[128 = 0]
(36) [100, 114, 107, 134, 120, 121, 87, 158, 134, 156, 156, 134, 130, 155, 136, 97, 114, 181, 99, 118, 118, 163, 95, 171]
(31) [107, 190, 68, 84, 102, 124, 113, 89, 148, 157, 127, 122, 165, 123, 126, 96, 136, 89, 121, 124, 156, 77, 109, 102]
(31) [112, 145, 168, 118, 132, 121, 128, 143, 100, 137, 104, 114, 123, 144, 130, 145, 180, 104, 98, 156, 115, 115, 128, 118]
(32) [75, 172, 143, 94, 119, 130, 138, 103, 156, 168, 111, 113, 150, 161, 163, 117, 182, 167, 126, 190, 138, 120, 91, 157]
(36) [134, 138, 71, 163, 66, 116, 97, 124, 92, 149, 149, 136, 140, 126, 99, 136, 97, 55, 122, 115, 120, 84, 119, 87]
(32) [32, 67, 204, 170, 79, 119, 90, 127, 146, 134, 116, 135, 122, 104, 108, 167, 98, 114, 118, 99, 131, 130, 129, 144]
(36) [140, 137, 112, 163, 97, 122, 183, 94, 114, 144, 116, 133, 152, 145, 113, 151, 160, 101, 144, 159, 111, 95, 114, 103]
(32) [174, 160, 137, 157, 106, 146, 116, 163, 51, 160, 124, 116, 96, 184, 139, 139, 194, 104, 87, 197, 68, 127, 132, 101]
(26) [203, 100, 48, 184, 143, 109, 195, 126, 91, 132, 150, 153, 176, 148, 87, 136, 137, 140, 154, 132, 108, 128, 114, 126]
(26) [140, 184, 131, 64, 158, 127, 176, 113, 170, 102, 125, 106, 100, 146, 195, 101, 132, 170, 152, 160, 138, 135, 97, 145]
(36) [116, 114, 114, 127, 137, 111, 105, 157, 124, 131, 149, 131, 131, 136, 128, 117, 107, 152, 116, 113, 130, 147, 108, 156]
(26) [186, 164, 73, 116, 145, 141, 124, 140, 102, 144, 150, 126, 132, 153, 146, 109, 139, 149, 142, 172, 125, 135, 125, 132]
(36) [136, 94, 78, 174, 130, 100, 181, 116, 124, 143, 152, 148, 186, 146, 110, 148, 118, 174, 178, 154, 136, 133, 89, 169]
(26) [236, 93, 132, 206, 139, 178, 165, 119, 58, 140, 93, 151, 137, 129, 54, 151, 218, 80, 101, 131, 69, 125, 216, 54]
(31) [181, 173, 133, 133, 124, 126, 209, 113, 94, 122, 104, 113, 113, 167, 148, 146, 194, 98, 131, 189, 88, 100, 116, 89]
(31) [179, 147, 101, 111, 172, 97, 230, 118, 130, 92, 126, 123, 138, 146, 145, 130, 146, 144, 158, 144, 123, 122, 97, 129]
(32) [112, 156, 134, 62, 184, 110, 159, 114, 153, 116, 97, 117, 162, 114, 122, 110, 175, 126, 111, 109, 159, 110, 127, 126]
(36) [116, 118, 191, 120, 156, 86, 117, 202, 76, 94, 130, 106, 85, 144, 152, 168, 123, 113, 106, 146, 113, 142, 110, 147]
(32) [118, 101, 155, 109, 156, 143, 105, 134, 159, 109, 114, 134, 113, 99, 110, 98, 125, 138, 88, 56, 129, 153, 161, 123]
(32) [138, 104, 156, 154, 126, 142, 117, 135, 106, 127, 113, 134, 121, 117, 100, 144, 146, 101, 109, 114, 112, 129, 164, 105]
(26) [131, 164, 149, 123, 79, 195, 52, 118, 134, 157, 126, 120, 73, 131, 160, 105, 128, 118, 111, 155, 111, 136, 168, 102]
(26) [160, 143, 122, 110, 156, 120, 61, 191, 60, 122, 149, 116, 114, 124, 133, 149, 108, 96, 129, 156, 143, 128, 149, 129]
(31) [77, 144, 112, 76, 151, 71, 145, 132, 153, 112, 130, 118, 159, 121, 132, 117, 114, 123, 120, 95, 162, 106, 77, 149]
(32) [126, 143, 155, 126, 125, 135, 133, 118, 112, 133, 107, 120, 132, 125, 127, 153, 158, 101, 135, 161, 132, 107, 144, 111]
(31) [175, 115, 66, 149, 115, 179, 137, 63, 175, 134, 134, 157, 151, 91, 98, 94, 100, 139, 166, 87, 143, 129, 174, 101]
(26) [130, 105, 143, 164, 100, 142, 233, 55, 190, 114, 96, 142, 125, 130, 117, 116, 155, 143, 132, 94, 92, 125, 121, 101]
(31) [190, 98, 128, 142, 177, 184, 103, 144, 123, 136, 133, 144, 121, 125, 119, 106, 147, 193, 130, 133, 120, 188, 189, 146]
(36) [132, 124, 70, 143, 118, 116, 132, 139, 133, 155, 156, 139, 145, 165, 126, 88, 130, 174, 102, 115, 105, 150, 84, 153]
(26) [130, 111, 110, 152, 113, 109, 179, 105, 142, 117, 125, 138, 141, 127, 108, 128, 123, 116, 128, 95, 115, 115, 109, 113]
(26) [103, 105, 182, 153, 98, 174, 43, 140, 116, 152, 123, 131, 101, 112, 123, 145, 122, 122, 118, 142, 126, 146, 179, 128]
(31) [134, 159, 121, 126, 109, 120, 122, 143, 101, 137, 138, 116, 111, 156, 153, 135, 132, 116, 127, 170, 114, 118, 105, 126]
(32) [110, 106, 199, 133, 124, 200, 87, 100, 165, 145, 90, 135, 105, 102, 118, 114, 166, 146, 103, 114, 121, 156, 202, 114]
(36) [137, 103, 137, 151, 145, 88, 166, 138, 91, 99, 130, 129, 152, 111, 111, 193, 106, 95, 180, 150, 150, 104, 124, 131]
(32) [132, 108, 150, 165, 81, 165, 92, 112, 138, 118, 143, 134, 87, 102, 145, 154, 60, 120, 180, 143, 133, 136, 161, 122]
(36) [123, 172, 123, 119, 73, 144, 87, 119, 113, 145, 114, 118, 99, 129, 120, 107, 145, 46, 69, 102, 100, 88, 140, 61]
(31) [65, 140, 149, 99, 121, 83, 146, 123, 142, 120, 109, 116, 143, 123, 123, 135, 138, 91, 101, 101, 140, 93, 91, 122]
(26) [88, 114, 140, 153, 64, 125, 146, 86, 164, 122, 109, 135, 114, 111, 104, 118, 115, 75, 95, 59, 103, 98, 121, 81]
(31) [104, 114, 154, 189, 42, 151, 78, 115, 102, 151, 131, 133, 106, 117, 119, 173, 96, 70, 146, 154, 115, 103, 150, 99]
(32) [114, 134, 145, 108, 154, 141, 153, 92, 149, 143, 92, 130, 171, 114, 107, 129, 188, 132, 129, 137, 149, 114, 151, 123]
(36) [168, 139, 96, 139, 135, 90, 160, 182, 83, 121, 151, 120, 101, 188, 144, 109, 144, 139, 81, 130, 71, 146, 73, 133]
[112, 135, 145, 145, 109, 155, 113, 131, 123, 180, 116, 128, 127, 173, 133, 106, 197, 167, 80, 163, 90, 151, 121, 141] => (32)
[189, 148, 88, 137, 119, 172, 158, 83, 148, 131, 129, 138, 123, 127, 135, 105, 132, 141, 160, 141, 119, 129, 153, 102] => (36)
[133, 148, 82, 129, 98, 133, 130, 96, 137, 145, 124, 135, 148, 123, 102, 102, 138, 88, 107, 95, 123, 96, 128, 88] => (36)
[143, 161, 89, 125, 91, 130, 92, 154, 108, 148, 145, 123, 93, 163, 135, 79, 135, 104, 56, 100, 80, 128, 105, 99] => (36)
[74, 84, 231, 144, 140, 124, 104, 133, 112, 106, 110, 121, 134, 79, 132, 231, 94, 114, 212, 190, 186, 121, 168, 162] => (36)
[137, 84, 172, 168, 136, 150, 117, 135, 101, 133, 107, 139, 132, 113, 92, 159, 157, 116, 119, 128, 116, 139, 178, 117] => (26)
[176, 150, 118, 119, 159, 157, 158, 116, 125, 141, 116, 128, 135, 148, 137, 112, 183, 162, 133, 168, 117, 142, 146, 127] => (26)
[169, 102, 120, 131, 145, 157, 114, 121, 147, 95, 135, 141, 107, 85, 114, 115, 80, 125, 146, 75, 138, 146, 178, 110] => (32)
[97, 128, 109, 165, 98, 105, 158, 116, 109, 178, 130, 133, 180, 171, 118, 148, 172, 148, 134, 186, 117, 113, 79, 153] => (32)
[156, 124, 85, 104, 159, 94, 135, 128, 116, 82, 132, 133, 154, 72, 86, 138, 81, 53, 145, 60, 168, 87, 149, 89] => (36)
[80, 129, 123, 118, 105, 115, 105, 123, 154, 136, 139, 127, 132, 125, 137, 118, 98, 134, 126, 112, 143, 124, 101, 145] => (26)
[129, 127, 127, 111, 173, 124, 107, 153, 105, 145, 127, 127, 161, 133, 118, 133, 160, 153, 125, 155, 149, 140, 137, 157] => (26)
[120, 101, 94, 161, 110, 107, 143, 117, 120, 143, 128, 145, 169, 125, 77, 128, 136, 102, 107, 86, 119, 109, 118, 112] => (26)
[137, 126, 112, 126, 141, 107, 135, 142, 112, 119, 135, 128, 139, 128, 120, 135, 121, 118, 131, 123, 133, 122, 119, 130] => (26)
[109, 126, 119, 148, 121, 117, 151, 119, 117, 166, 119, 133, 170, 157, 111, 133, 181, 145, 115, 158, 118, 121, 104, 142] => (32)
[146, 145, 157, 77, 167, 155, 98, 149, 144, 107, 112, 117, 82, 118, 142, 82, 146, 133, 73, 83, 117, 155, 163, 111] => (32)
[81, 95, 91, 172, 73, 126, 128, 91, 179, 150, 168, 148, 153, 128, 142, 133, 49, 190, 198, 142, 152, 141, 84, 183] => (32)
[135, 161, 70, 75, 154, 159, 89, 107, 166, 159, 129, 134, 161, 117, 117, 56, 151, 155, 98, 93, 153, 134, 147, 126] => (31)
[189, 159, 127, 90, 170, 147, 197, 91, 151, 90, 95, 123, 117, 110, 130, 108, 165, 108, 131, 107, 125, 114, 161, 80] => (36)

[67] [132, 106, 172, 147, 130, 59, 89, 173, 94, 109, 129, 139, 68, 119, 153, 118, 88, 117, 151, 153, 108, 150, 123, 64]
[64] [126, 131, 112, 117, 113, 48, 104, 113, 166, 135, 118, 121, 89, 155, 179, 133, 143, 118, 151, 178, 98, 178, 127, 219]
[57] [126, 171, 83, 111, 123, 21, 135, 88, 149, 104, 176, 172, 30, 117, 46, 124, 205, 90, 144, 160, 106, 121, 81, 175]
[66] [115, 134, 148, 123, 95, 92, 103, 110, 94, 136, 117, 158, 89, 129, 126, 134, 167, 117, 169, 142, 116, 142, 122, 88]
[57] [135, 159, 86, 108, 99, 125, 106, 83, 166, 163, 134, 127, 140, 133, 158, 151, 174, 140, 132, 141, 148, 164, 113, 213]
[57] [169, 117, 135, 111, 123, 107, 92, 143, 144, 150, 136, 108, 154, 122, 148, 149, 141, 136, 102, 116, 144, 148, 123, 176]
[57] [126, 122, 123, 147, 156, 98, 161, 153, 120, 87, 155, 133, 96, 119, 76, 115, 97, 119, 118, 134, 114, 78, 126, 93]
[67] [131, 133, 147, 120, 116, 158, 113, 121, 100, 142, 125, 145, 138, 112, 109, 131, 156, 126, 130, 101, 145, 130, 119, 83]
[67] [197, 88, 175, 102, 174, 75, 95, 194, 147, 116, 145, 99, 134, 110, 102, 117, 130, 99, 62, 88, 121, 153, 112, 174]
[57] [128, 120, 118, 115, 132, 138, 133, 119, 170, 143, 103, 98, 161, 157, 174, 128, 128, 131, 120, 137, 115, 159, 146, 215]
[59] [114, 115, 162, 120, 115, 122, 123, 122, 101, 132, 99, 139, 120, 140, 125, 123, 155, 112, 151, 125, 106, 137, 140, 100]
[57] [167, 57, 181, 116, 184, 73, 137, 202, 156, 100, 105, 71, 150, 158, 136, 108, 89, 101, 79, 117, 76, 134, 162, 196]
[59] [125, 131, 144, 132, 81, 154, 115, 112, 66, 150, 128, 152, 149, 114, 107, 162, 157, 151, 152, 111, 156, 83, 137, 36]
[64] [75, 163, 104, 108, 53, 193, 138, 29, 109, 181, 80, 156, 162, 160, 147, 155, 219, 143, 191, 137, 133, 133, 149, 134]
[64] [114, 118, 127, 113, 118, 96, 160, 104, 129, 122, 110, 129, 125, 160, 94, 132, 175, 111, 143, 139, 91, 99, 151, 163]
[64] [146, 119, 97, 124, 187, 80, 171, 153, 193, 87, 153, 98, 113, 139, 94, 103, 104, 105, 82, 138, 98, 115, 124, 229]
[66] [117, 169, 77, 142, 162, 129, 114, 124, 197, 118, 151, 126, 80, 113, 187, 92, 74, 124, 121, 162, 139, 209, 83, 197]
[66] [107, 121, 139, 110, 140, 93, 151, 112, 143, 112, 101, 134, 95, 156, 107, 101, 166, 88, 144, 141, 76, 148, 134, 171]
[59] [109, 127, 117, 150, 32, 83, 97, 97, 74, 166, 115, 138, 134, 153, 194, 202, 132, 186, 202, 187, 139, 83, 171, 78]
[59] [116, 122, 124, 128, 154, 120, 143, 133, 162, 114, 112, 112, 117, 148, 152, 103, 106, 113, 125, 144, 100, 158, 133, 179]
[59] [148, 125, 103, 119, 141, 74, 114, 136, 187, 130, 134, 98, 121, 145, 174, 130, 114, 127, 112, 158, 115, 167, 125, 240]
[66] [115, 152, 105, 114, 129, 150, 143, 94, 149, 133, 127, 139, 126, 130, 109, 117, 165, 116, 129, 122, 128, 143, 114, 163]
[67] [132, 121, 167, 118, 140, 230, 111, 137, 115, 151, 99, 122, 182, 112, 149, 110, 124, 127, 108, 73, 154, 170, 124, 91]
[66] [142, 95, 154, 116, 129, 112, 133, 144, 127, 131, 107, 105, 157, 150, 130, 137, 136, 125, 117, 120, 108, 115, 156, 154]
[59] [164, 114, 155, 97, 50, 68, 59, 108, 95, 186, 113, 129, 155, 140, 159, 195, 209, 148, 152, 131, 140, 135, 145, 148]
[67] [127, 135, 121, 144, 131, 59, 106, 144, 131, 109, 150, 140, 63, 119, 144, 122, 100, 122, 145, 166, 118, 146, 108, 119]
[66] [105, 163, 115, 149, 120, 82, 84, 122, 129, 120, 144, 163, 35, 107, 175, 108, 100, 120, 171, 176, 129, 196, 85, 98]
[67] [138, 91, 147, 129, 147, 105, 142, 160, 140, 116, 111, 96, 147, 153, 144, 125, 99, 126, 113, 134, 100, 118, 158, 160]
[64] [113, 143, 108, 132, 128, 82, 117, 118, 158, 122, 127, 132, 79, 139, 168, 115, 116, 119, 150, 171, 108, 173, 116, 174]
[64] [110, 135, 131, 146, 143, 139, 138, 137, 114, 107, 135, 144, 98, 115, 117, 107, 99, 122, 137, 131, 126, 125, 117, 75]
[57] [127, 118, 151, 139, 130, 148, 125, 146, 97, 123, 126, 134, 132, 116, 121, 126, 108, 132, 130, 115, 135, 113, 131, 64]
[64] [103, 140, 105, 133, 148, 133, 170, 113, 146, 104, 130, 134, 108, 137, 99, 106, 126, 113, 131, 138, 108, 114, 127, 144]
[59] [104, 121, 153, 127, 116, 189, 144, 114, 93, 137, 97, 137, 157, 135, 119, 124, 142, 129, 144, 105, 127, 114, 147, 71]
[59] [148, 123, 133, 109, 121, 131, 112, 124, 141, 148, 121, 115, 156, 132, 138, 140, 154, 129, 113, 114, 135, 145, 130, 170]
[66] [114, 130, 121, 136, 155, 118, 149, 135, 144, 103, 131, 129, 99, 131, 120, 102, 105, 112, 127, 140, 108, 134, 122, 137]
[64] [173, 85, 176, 103, 95, 81, 91, 149, 98, 156, 113, 109, 170, 140, 128, 172, 172, 135, 118, 109, 125, 108, 157, 136]
[57] [119, 89, 173, 116, 154, 111, 142, 149, 136, 113, 82, 108, 127, 162, 141, 98, 125, 95, 128, 128, 74, 156, 154, 158]
[67] [150, 108, 140, 114, 159, 161, 134, 149, 157, 131, 117, 96, 175, 133, 135, 117, 118, 123, 86, 98, 129, 144, 136, 178]
[121, 108, 160, 101, 172, 150, 144, 134, 166, 120, 83, 107, 138, 153, 134, 80, 144, 82, 108, 107, 84, 190, 133, 199] => [59]
[160, 114, 115, 123, 152, 79, 133, 154, 161, 114, 152, 103, 130, 131, 115, 133, 116, 126, 93, 133, 121, 114, 128, 192] => [57]
[164, 124, 142, 137, 134, 150, 78, 166, 124, 144, 148, 116, 149, 94, 168, 137, 84, 151, 101, 107, 173, 156, 109, 100] => [64]
[123, 121, 164, 113, 149, 171, 140, 131, 111, 122, 110, 139, 136, 120, 86, 100, 155, 99, 117, 86, 119, 137, 122, 94] => [59]
[98, 130, 132, 131, 119, 110, 149, 110, 111, 114, 114, 147, 97, 143, 107, 119, 146, 113, 159, 145, 99, 114, 137, 105] => [64]
[122, 178, 79, 110, 97, 170, 142, 62, 128, 152, 153, 160, 141, 109, 69, 149, 207, 135, 131, 107, 166, 101, 103, 135] => [67]
[68, 163, 102, 149, 110, 249, 144, 82, 124, 150, 95, 141, 154, 133, 189, 114, 98, 153, 166, 135, 152, 158, 133, 85] => [67]
[94, 119, 124, 143, 112, 107, 139, 118, 130, 126, 97, 121, 114, 164, 182, 128, 102, 136, 169, 175, 97, 135, 158, 140] => [59]
[163, 109, 149, 104, 91, 93, 61, 131, 143, 177, 103, 100, 162, 145, 212, 163, 151, 143, 129, 136, 134, 188, 140, 200] => [66]
[162, 109, 164, 125, 126, 120, 92, 162, 101, 137, 137, 125, 142, 107, 126, 141, 124, 133, 110, 102, 147, 127, 123, 87] => [57]
[116, 120, 123, 104, 151, 165, 198, 103, 142, 114, 110, 121, 165, 152, 49, 112, 181, 101, 106, 95, 100, 82, 149, 170] => [66]
[130, 112, 152, 137, 113, 137, 139, 139, 75, 123, 131, 138, 143, 121, 86, 146, 133, 139, 133, 110, 135, 65, 146, 45] => [66]
[134, 137, 129, 137, 174, 77, 134, 158, 136, 81, 166, 148, 52, 100, 74, 90, 109, 93, 112, 131, 113, 134, 88, 107] => [59]
[184, 137, 120, 110, 108, 88, 81, 134, 127, 151, 172, 131, 137, 96, 105, 167, 169, 141, 99, 108, 169, 121, 101, 148] => [59]
[112, 109, 152, 131, 94, 122, 143, 118, 77, 132, 106, 138, 140, 146, 106, 150, 153, 135, 159, 130, 112, 75, 162, 70] => [67]
[114, 131, 136, 118, 124, 117, 128, 113, 128, 128, 112, 138, 109, 138, 125, 117, 154, 110, 145, 134, 108, 148, 126, 137] => [57]
[133, 121, 154, 123, 88, 103, 81, 124, 101, 156, 111, 136, 124, 131, 170, 151, 147, 137, 157, 139, 132, 154, 133, 107] => [64]
[115, 132, 160, 132, 123, 192, 141, 124, 62, 123, 129, 164, 135, 99, 58, 120, 152, 121, 134, 80, 147, 86, 120, 1] => [59]
[97, 170, 109, 151, 113, 184, 96, 107, 123, 145, 130, 154, 103, 103, 191, 116, 92, 146, 161, 144, 164, 186, 97, 75] => [64]
[153, 82, 185, 117, 146, 117, 109, 173, 121, 129, 101, 101, 153, 138, 148, 121, 115, 115, 107, 107, 108, 149, 148, 133] => [57]
[122, 178, 111, 124, 96, 138, 98, 89, 98, 144, 160, 182, 87, 86, 90, 136, 181, 126, 151, 118, 167, 138, 79, 66] => [67]
[140, 135, 140, 116, 121, 144, 114, 122, 112, 139, 135, 141, 135, 110, 100, 132, 161, 123, 120, 100, 145, 129, 113, 105] => [67]
[144, 149, 90, 136, 154, 208, 151, 131, 149, 129, 163, 117, 177, 97, 102, 129, 100, 152, 80, 91, 179, 98, 111, 127] => [59]
